Below is a small trained network, with its code and all its weights. Each question gives an input and a class and asks what happens when units are switched off, that is, made to give their printed mean instead of their output.

import numpy as np


def w(rows, s, z=0):
    codes = np.array(rows[::2]) - 128.0
    scale = np.full(codes.shape[1], s)
    scale[-1] = z or s
    return codes * scale


def norm(h):
    return h / np.sqrt((h * h).mean(-1, keepdims=True) + 1e-5)


def f(y):
    return np.maximum(y, 0)


def log_softmax(a):
    a = a - a.max(-1, keepdims=True)
    return a - np.log(np.exp(a).sum(-1, keepdims=True))


def net(x, mask):
    res = np.array(x, float).reshape(1, 7) / 4 @ E
    u = 0
    for l in range(2):
        y = f(norm(res) @ A[l][:, :-1].T + A[l][:, -1])
        res = res + np.where(mask[u : u + 13], y, B[l][:, -1]) @ B[l][:, :-1]
        u += 13
    return log_softmax(norm(res)[-1] @ U[:, :-1].T + U[:, -1])


A, B = {}, {}
E = w([
[148,229,53],'x0',
[127,126,129],'x1',
[128,126,129],'x2',
[127,127,128],'x3',
[2,60,44],'x4',
[249,10,56],'x5',
[128,129,128],'x6',
],0.0078)
A[0] = w([
[54,124,42,57],'0.n1',
[125,190,41,40],'0.n2',
[123,112,168,129],'0.n3',
[158,222,13,70],'0.n4',
[66,108,79,2],'0.n5',
[106,7,185,77],'0.n6',
[54,74,47,109],'0.n7',
[209,123,138,141],'0.n8',
[159,167,37,153],'0.n9',
[158,172,193,91],'0.n10',
[112,167,164,28],'0.n11',
[95,159,147,6],'0.n12',
[108,76,205,19],'0.n13',
],0.017,0.0077)
B[0] = w([
[49,51,71,207],'0.n1',
[70,109,234,172],'0.n2',
[106,158,156,167],'0.n3',
[114,93,248,214],'0.n4',
[82,86,64,161],'0.n5',
[51,105,254,231],'0.n6',
[72,83,53,254],'0.n7',
[164,132,50,210],'0.n8',
[108,29,239,217],'0.n9',
[160,187,81,195],'0.n10',
[110,125,49,147],'0.n11',
[94,159,84,136],'0.n12',
[133,133,221,164],'0.n13',
],0.011,0.0076)
A[1] = w([
[47,254,130,135],'1.n1',
[179,170,180,125],'1.n2',
[101,67,75,242],'1.n3',
[177,162,68,48],'1.n4',
[188,201,122,41],'1.n5',
[219,185,118,37],'1.n6',
[66,54,134,104],'1.n7',
[171,170,182,92],'1.n8',
[84,87,148,200],'1.n9',
[182,177,124,45],'1.n10',
[174,169,197,104],'1.n11',
[196,136,122,153],'1.n12',
[176,171,62,3],'1.n13',
],0.016,0.0069)
B[1] = w([
[252,107,129,201],'1.n1',
[77,127,115,176],'1.n2',
[175,152,112,233],'1.n3',
[74,109,134,139],'1.n4',
[78,107,82,152],'1.n5',
[107,111,120,154],'1.n6',
[136,161,136,236],'1.n7',
[82,109,124,166],'1.n8',
[155,161,123,245],'1.n9',
[77,106,103,144],'1.n10',
[68,119,124,179],'1.n11',
[121,153,101,156],'1.n12',
[106,126,120,137],'1.n13',
],0.022,0.011)
U = w([
[22,94,27,128],'0',
[81,106,250,7],'1',
[226,119,96,248],'2',
],0.02,0.0019)

Each question gives the input, the list of numbers given to net, and the class t.
The units are the neurons (one row each of A and B). Each row of codes is followed by its name. A weight is (code - 128) times the scale printed after its matrix; where a second scale follows, it is the last column's (A, B and U).
mask holds one flag per neuron, layer by layer. A switched-off neuron (its flag False) gives its mean, the last column of its row in B, instead of its output. The means were averaged over made-up inputs and are rounded, as every weight is.
A unit's drop is (log p(t) with every unit on - log p(t) with that unit switched off) / (log p(t) with every unit on - log p(t) with every unit switched off).
The circuit of an input: a set's keep is (log p(t) with only the set's units on - log p(t) with every unit switched off) / (log p(t) with every unit on - log p(t) with every unit switched off). Starting from the 12 units with the biggest drops (on a tie, the unit counted first), units are removed one at a time, each time the one whose removal leaves the highest keep (on an exact tie, the one counted first), for as long as the keep stays at least 0.8.
units of the circuit, in order: the units of the circuit, biggest drop first
k most important neurons: the k neurons with the biggest drops, biggest first
k most important neurons of layer l: the k neurons of layer l with the biggest drops, biggest first
drop of u: that unit's drop, to one decimal
input [-7,0,-1,-2,-6,7,-7], class 1: 4 most important neurons -> 0.n6; 0.n7; 0.n1; 1.n1
input [-1,-2,0,1,6,7,8], class 2: most important neuron of layer 0 -> 0.n2
input [-6,-2,6,5,6,7,8], class 2: 3 most important neurons of layer 1 -> 1.n3; 1.n11; 1.n2
input [-6,-3,-1,0,-1,-7,-3], class 2: units of the circuit, in order -> 1.n1; 0.n9; 0.n4
input [1,1,1,6,-4,4,3], class 0: 3 most important neurons -> 0.n1; 1.n1; 0.n7
input [7,0,7,-4,6,-3,-1], class 1: 4 most important neurons -> 0.n4; 0.n2; 0.n9; 0.n8
input [8,-5,-5,-7,6,3,-3], class 1: 2 most important neurons -> 0.n4; 0.n9
input [6,2,1,4,1,-8,6], class 2: 2 most important neurons -> 1.n1; 0.n6
input [-2,8,6,3,-2,2,-4], class 0: 3 most important neurons of layer 1 -> 1.n1; 1.n11; 1.n2
input [-1,-1,3,-6,-5,-8,-1], class 2: drop of 1.n1 -> 1.4
input [2,7,-5,-1,-1,-5,-4], class 2: drop of 1.n1 -> 0.9
input [-5,-6,4,-2,-5,-6,4], class 2: drop of 0.n9 -> 1.0
